sorol: [107, 71, 100, 116, 62, 177, 106, 101, 99, 77, 144, 85, 188, 158]
zafu: [145, 201, 156, 145, 193, 89, 153, 156, 146, 69, 191, 65, 68, 94]
zopal: [214, 111, 213, 216, 155, 185, 215, 213, 215, 176, 167, 160, 173, 205]
zon: [142, 132, 135, 125, 151, 106, 91, 106, 137, 134, 151, 131, 133, 137]
lor: [83, 223, 98, 86, 175, 53, 95, 97, 85, 34, 165, 42, 35, 38]
Sasu: [96, 188, 106, 102, 151, 91, 106, 106, 98, 135, 151, 85, 79, 75]
Zefup: [73, 239, 87, 73, 182, 48, 83, 86, 74, 34, 168, 46, 36, 30]
[151, 91, 106, 106] => Sasu
rest: [98, 135, 151, 85] => [79, 75]
rest: [134, 151] => [131, 133, 137]
rev: [35, 42, 165, 34, 85] => lor

sasus: [132, 181, 179, 98, 64, 76, 57, 176, 60, 182, 172, 85, 59, 178, 169, 109, 77, 120, 70, 125, 176]
loru: [17, 106, 112, 194, 164, 59, 135, 47, 99, 91, 136, 45, 105, 118, 35, 25, 57, 106, 176, 189, 47]
paf: [172, 238, 235, 104, 55, 83, 47, 236, 55, 242, 221, 99, 53, 233, 227, 136, 85, 145, 64, 146, 236]
rezol: [132, 117, 116, 110, 116, 130, 121, 125, 126, 119, 113, 131, 125, 115, 127, 133, 130, 121, 114, 109, 125]
Nefo: [98, 206, 208, 171, 115, 64, 90, 164, 71, 198, 215, 66, 74, 210, 149, 78, 64, 140, 130, 197, 164]
doza: [15, 57, 64, 206, 207, 100, 185, 7, 150, 41, 92, 79, 156, 70, 1, 41, 97, 107, 212, 179, 7]
nulo: [179, 96, 93, 92, 131, 187, 152, 134, 172, 104, 83, 189, 169, 91, 145, 188, 187, 132, 120, 79, 134]
rest: [210, 149, 78] => [64, 140, 130, 197, 164]
rev: [85, 172, 182, 60, 176, 57, 76, 64, 98, 179, 181] => sasus
rev: [70, 156] => doza

mapa: [248, 14, 129, 123, 141, 199, 104, 100, 196, 179, 145, 178, 77, 101, 107, 46, 193, 209, 184, 164, 153, 142, 129, 148, 53, 160, 115, 31, 153, 1, 59, 50, 96, 101, 163, 59, 96]
ros: [214, 46, 127, 123, 91, 100, 128, 181, 192, 159, 140, 161, 84, 107, 116, 71, 178, 189, 165, 156, 144, 126, 128, 145, 68, 154, 118, 55, 151, 42, 60, 50, 105, 117, 148, 81, 102]
gita: [167, 80, 108, 92, 100, 104, 146, 199, 196, 87, 135, 117, 30, 102, 146, 112, 185, 191, 113, 168, 113, 160, 117, 161, 31, 176, 112, 54, 192, 134, 89, 180, 115, 204, 91, 123, 79]
tup: [94, 159, 125, 124, 141, 137, 131, 116, 110, 178, 145, 110, 131, 133, 137, 152, 114, 110, 108, 122, 118, 128, 126, 126, 139, 124, 130, 149, 128, 170, 145, 160, 137, 147, 112, 150, 132]
rest: [179, 145] => [178, 77, 101, 107, 46, 193, 209, 184, 164, 153, 142, 129, 148, 53, 160, 115, 31, 153, 1, 59, 50, 96, 101, 163, 59, 96]
rest: [124, 141] => [137, 131, 116, 110, 178, 145, 110, 131, 133, 137, 152, 114, 110, 108, 122, 118, 128, 126, 126, 139, 124, 130, 149, 128, 170, 145, 160, 137, 147, 112, 150, 132]
[94, 159, 125, 124, 141, 137, 131, 116, 110, 178, 145, 110, 131, 133, 137, 152, 114, 110, 108, 122, 118, 128, 126, 126, 139, 124, 130, 149, 128, 170, 145, 160, 137, 147, 112, 150, 132] => tup
rest: [59, 50] => [96, 101, 163, 59, 96]
[100, 104, 146, 199, 196] => gita

